Here is a tiny trained network, its code and every weight. The questions are about switching its units off for an input and a target symbol, where a switched-off unit gives its printed mean instead of its output.

import numpy as np


def w(rows, s, z=0):
    codes = np.array(rows[::2]) - 128.0
    scale = np.full(codes.shape[1], s)
    scale[-1] = z or s
    return codes * scale


def f(y):
    return np.maximum(y, 0)


def softmax(a):
    e = np.exp(a - a.max(-1, keepdims=True))
    return e / e.sum(-1, keepdims=True)


def log_softmax(a):
    a = a - a.max(-1, keepdims=True)
    return a - np.log(np.exp(a).sum(-1, keepdims=True))


def net(x, mask):
    ids = ['ΓΞΩαδημπτψ'.index(c) for c in x.split()]
    T = len(ids)
    res = E[ids] + P[:T]
    u = 0
    for l in range(3):
        q, k, v = (res @ M[l].T for M in (Q, K, V))
        z = softmax(np.where(np.tri(T) > 0, q @ k.T / 2**0.5, -1e9)) @ v
        res = res + np.where(mask[u], z, O[l][:, -1]) @ O[l][:, :-1]
        u += 1
        y = f(res @ A[l][:, :-1].T + A[l][:, -1])
        res = res + np.where(mask[u : u + 8], y, B[l][:, -1]) @ B[l][:, :-1]
        u += 8
    return log_softmax(res[-1] @ U[:, :-1].T + U[:, -1])


Q, K, V, O, A, B = {}, {}, {}, {}, {}, {}
E = w([
[149,134,107,187,102,41,140,30,196],'Γ',
[197,156,211,81,144,92,150,211,254],'Ξ',
[127,89,226,86,252,90,162,78,127],'Ω',
[135,89,160,177,103,91,168,48,134],'α',
[243,94,100,89,98,184,81,14,184],'δ',
[90,82,155,161,157,180,82,44,228],'η',
[81,164,83,83,167,199,172,84,189],'μ',
[125,73,167,45,97,80,55,65,140],'π',
[201,49,7,163,174,117,81,208,20],'τ',
[84,172,107,89,77,88,161,156,78],'ψ',
],0.0071)
P = w([
[141,77,161,166,100,107,102,122,195],'0',
[77,96,147,214,2,143,98,143,155],'1',
[94,106,136,170,49,119,121,123,140],'2',
[109,113,131,142,88,110,136,124,132],'3',
[120,128,130,117,116,98,146,117,136],'4',
[125,135,131,101,135,91,152,109,134],'5',
[138,142,131,86,145,99,159,107,135],'6',
[128,146,127,73,166,93,167,106,144],'7',
[136,151,123,65,177,97,163,103,146],'8',
[133,159,124,60,187,90,163,99,136],'9',
[137,171,126,53,197,92,168,98,149],'10',
[134,178,120,41,200,87,166,94,157],'11',
[144,183,126,50,208,79,162,84,142],'12',
],0.0029)
Q[0] = w([
[71,132,125,196,1,135,109,108,111],'0.h1',
[74,129,129,205,3,145,107,110,117],'0.h1',
],0.0048)
K[0] = w([
[40,209,222,27,75,112,205,3,241],'0.h1',
[50,200,229,35,64,88,200,11,236],'0.h1',
],0.006)
V[0] = w([
[229,49,88,225,179,102,16,172,77],'0.h1',
[155,106,1,163,198,138,89,210,49],'0.h1',
],0.0051)
O[0] = w([
[185,145,79,103,154,59,19,52,156,251],'0.h1',
[124,218,3,63,182,116,76,60,98,2],'0.h1',
],0.0045,0.00094)
A[0] = w([
[194,88,253,144,95,58,140,142,193,245],'0.n1',
[109,16,240,178,156,115,158,82,185,254],'0.n2',
[121,123,126,49,117,107,54,21,127,151],'0.n3',
[97,132,113,116,134,180,122,71,234,225],'0.n4',
[178,86,138,156,111,85,119,77,153,221],'0.n5',
[204,158,72,116,109,91,60,97,145,196],'0.n6',
[38,233,83,66,125,138,211,138,125,245],'0.n7',
[100,99,202,62,87,82,118,161,91,207],'0.n8',
],0.0071,0.0033)
B[0] = w([
[177,114,178,143,75,58,133,84,161,245],'0.n1',
[126,86,160,149,141,110,121,32,155,253],'0.n2',
[164,114,129,43,116,107,47,49,145,206],'0.n3',
[112,131,114,126,121,168,120,35,203,214],'0.n4',
[198,108,124,161,127,83,102,110,133,217],'0.n5',
[192,139,48,123,121,95,96,112,117,199],'0.n6',
[3,221,78,59,121,130,222,117,107,170],'0.n7',
[117,128,177,48,73,70,136,128,88,180],'0.n8',
],0.0059,0.0069)
Q[1] = w([
[118,116,125,171,133,158,142,242,108],'1.h1',
[131,146,127,81,132,103,115,11,154],'1.h1',
],0.011)
K[1] = w([
[208,15,176,209,120,109,34,105,156],'1.h1',
[25,253,71,42,145,157,229,145,107],'1.h1',
],0.0072)
V[1] = w([
[115,167,161,90,43,43,161,198,3],'1.h1',
[16,239,43,87,128,214,208,151,110],'1.h1',
],0.0044)
O[1] = w([
[123,252,203,222,50,119,24,90,5,74],'1.h1',
[197,149,120,59,35,202,214,33,46,251],'1.h1',
],0.0034,0.0027)
A[1] = w([
[66,178,178,161,109,79,81,120,149,212],'1.n1',
[50,109,195,223,253,99,197,160,183,151],'1.n2',
[178,103,26,222,150,95,108,118,136,194],'1.n3',
[142,148,101,164,95,107,226,82,121,250],'1.n4',
[160,104,242,143,103,123,195,119,120,156],'1.n5',
[146,99,110,97,55,135,155,107,173,217],'1.n6',
[162,122,138,138,65,138,101,110,45,184],'1.n7',
[161,92,244,112,110,133,189,135,119,145],'1.n8',
],0.0056,0.0022)
B[1] = w([
[80,163,161,118,104,96,94,107,129,185],'1.n1',
[64,133,179,140,110,136,225,150,134,160],'1.n2',
[145,137,2,158,128,108,163,134,123,199],'1.n3',
[106,141,103,123,128,93,162,66,86,224],'1.n4',
[87,120,156,112,123,160,148,120,65,208],'1.n5',
[124,122,121,96,87,141,148,95,146,254],'1.n6',
[116,145,136,125,76,168,120,134,92,182],'1.n7',
[93,104,165,87,118,170,146,137,63,192],'1.n8',
],0.0072,0.0074)
Q[2] = w([
[94,142,93,39,145,37,157,5,35],'2.h1',
[91,151,96,39,141,47,157,18,46],'2.h1',
],0.0033)
K[2] = w([
[209,148,52,137,140,167,148,170,2],'2.h1',
[218,143,52,137,140,165,143,168,5],'2.h1',
],0.0064)
V[2] = w([
[122,44,128,223,236,113,96,254,205],'2.h1',
[59,128,170,86,24,129,160,2,226],'2.h1',
],0.0045)
O[2] = w([
[5,97,171,132,210,48,196,183,194,3],'2.h1',
[252,152,35,118,179,80,56,68,149,198],'2.h1',
],0.0036,0.0048)
A[2] = w([
[63,75,217,233,140,136,204,134,84,104],'2.n1',
[193,95,30,102,103,191,104,93,172,164],'2.n2',
[49,108,161,140,194,216,151,101,220,177],'2.n3',
[21,139,107,130,184,90,236,147,47,252],'2.n4',
[72,88,255,85,113,165,151,178,126,100],'2.n5',
[101,194,106,159,98,53,207,159,202,244],'2.n6',
[167,207,151,173,104,107,14,115,86,192],'2.n7',
[203,162,43,220,192,91,94,124,193,129],'2.n8',
],0.0056,0.0014)
B[2] = w([
[118,31,153,221,195,130,169,166,84,163],'2.n1',
[177,71,116,98,149,148,165,185,77,254],'2.n2',
[94,144,96,199,122,245,72,56,126,164],'2.n3',
[117,181,81,151,205,78,105,158,3,176],'2.n4',
[111,114,228,49,112,227,21,234,148,166],'2.n5',
[162,198,168,151,30,127,185,208,143,178],'2.n6',
[83,192,163,189,164,142,55,103,89,196],'2.n7',
[193,170,147,128,129,196,69,207,174,190],'2.n8',
],0.0068,0.0093)
U = w([
[108,242,123,173,109,199,85,97,90,169],'Γ',
[106,102,187,58,50,168,92,205,180,128],'Ξ',
[174,111,114,136,165,176,74,185,153,200],'Ω',
[119,63,174,153,253,146,126,142,91,148],'α',
[103,136,114,120,137,81,122,208,81,132],'δ',
[105,77,93,222,114,30,207,111,99,4],'η',
[167,37,83,91,112,157,202,103,125,193],'μ',
[85,89,112,200,124,229,97,98,191,4],'π',
[88,125,112,94,242,15,72,70,153,112],'τ',
[172,232,157,130,74,86,184,161,206,55],'ψ',
],0.006,0.0012)

Each question gives the input, a string of symbols that net reads in full, and the target symbol t.
The units are the heads (2 rows each of Q, K, V and O) and the neurons (one row each of A and B). Each row of codes is followed by its name. A weight is (code - 128) times the scale printed after its matrix; where a second scale follows, it is the last column's (O, A, B and U).
mask holds one flag per unit, layer by layer, with each layer's heads first. A switched-off unit (its flag False) gives its mean, the last column of its rows in O or B, instead of its output. The means were averaged over made-up inputs and are rounded, as every weight is.
A unit's drop is (log p(t) with every unit on - log p(t) with that unit switched off) / (log p(t) with every unit on - log p(t) with every unit switched off).
The circuit of an input: a set's keep is (log p(t) with only the set's units on - log p(t) with every unit switched off) / (log p(t) with every unit on - log p(t) with every unit switched off). Starting from the 12 units with the biggest drops (on a tie, the unit counted first), units are removed one at a time, each time the one whose removal leaves the highest keep (on an exact tie, the one counted first), for as long as the keep stays at least 0.8.
units of the circuit, in order: the units of the circuit, biggest drop first
k most important neurons: the k neurons with the biggest drops, biggest first
top k neurons in layer l: the k neurons of layer l with the biggest drops, biggest first
drop of u: that unit's drop, to one decimal
input Γ π α ψ α τ δ α, target α: top neuron in layer 1 -> (1.n3)
input η Ω Ω π ψ τ Ξ Ω δ Γ Ω Γ, target η: top 2 neurons in layer 1 -> (1.n3, 1.n4)
input Ξ η Ω Γ Γ ψ π, target Γ: units of the circuit, in order -> (1.h1, 2.h1, 2.n7, 0.n7)
input α τ η Γ π π μ π μ η Ω, target τ: units of the circuit, in order -> (0.h1, 0.n3)
input τ α Ω, target τ: units of the circuit, in order -> (0.h1, 1.h1)
input δ ψ π Ξ, target Γ: 3 most important neurons -> (0.n7, 2.n7, 0.n8)
input Γ Γ τ η α η, target π: 2 most important neurons -> (2.n3, 0.n2)
input Ω ψ Γ π μ, target μ: 2 most important neurons -> (0.n7, 2.n2)
input α π α Ξ τ π η μ η δ Ξ μ μ, target Γ: top 2 neurons in layer 2 -> (2.n3, 2.n4)
input Γ π Γ α π Γ α, target η: 2 most important neurons -> (1.n2, 0.n3)
input π τ Ω ψ η π Ξ δ α α, target α: top 3 neurons in layer 2 -> (2.n1, 2.n5, 2.n4)
input Γ Ξ τ τ, target δ: top 2 neurons in layer 0 -> (0.n4, 0.n2)
input ψ η τ Γ Γ τ, target Γ: 2 most important neurons -> (0.n7, 2.n7)
input α Ω Ω Γ π η Ω Ω Ω α π Ξ, target Ξ: top 3 neurons in layer 0 -> (0.n6, 0.n1, 0.n8)
input δ Γ Γ α ψ α μ α Ξ Γ η, target μ: 4 most important neurons -> (0.n7, 0.n1, 2.n2, 0.n4)
input α Ξ π Ξ τ μ Γ μ π π η π, target Ξ: 2 most important neurons -> (2.n5, 1.n3)
input Ω π ψ π π Ξ Ω Γ, target Γ: 3 most important neurons -> (2.n7, 0.n7, 0.n8)
input δ μ ψ Ω Γ, target Γ: 4 most important neurons -> (2.n7, 0.n7, 0.n8, 0.n2)
input η π π π Ξ τ α η μ τ π Ξ, target μ: 2 most important neurons -> (0.n7, 2.n2)
input π π Ω Γ Γ Ξ π τ Ξ, target ψ: most important neuron -> (2.n6)
input π ψ τ Ω η τ η η Γ α τ τ, target Γ: 2 most important neurons -> (2.n7, 0.n7)
input η ψ Ω ψ α, target Γ: top neuron in layer 0 -> (0.n7)
input τ π π Γ Ω Ω δ π Ω Γ τ Γ η, target π: 2 most important neurons -> (2.n3, 0.n4)
input π Ω π δ α α Γ δ π τ Γ π, target Ξ: top 2 neurons in layer 1 -> (1.n3, 1.n4)
input π α μ Ξ, target μ: drop of 0.n7 -> 0.3
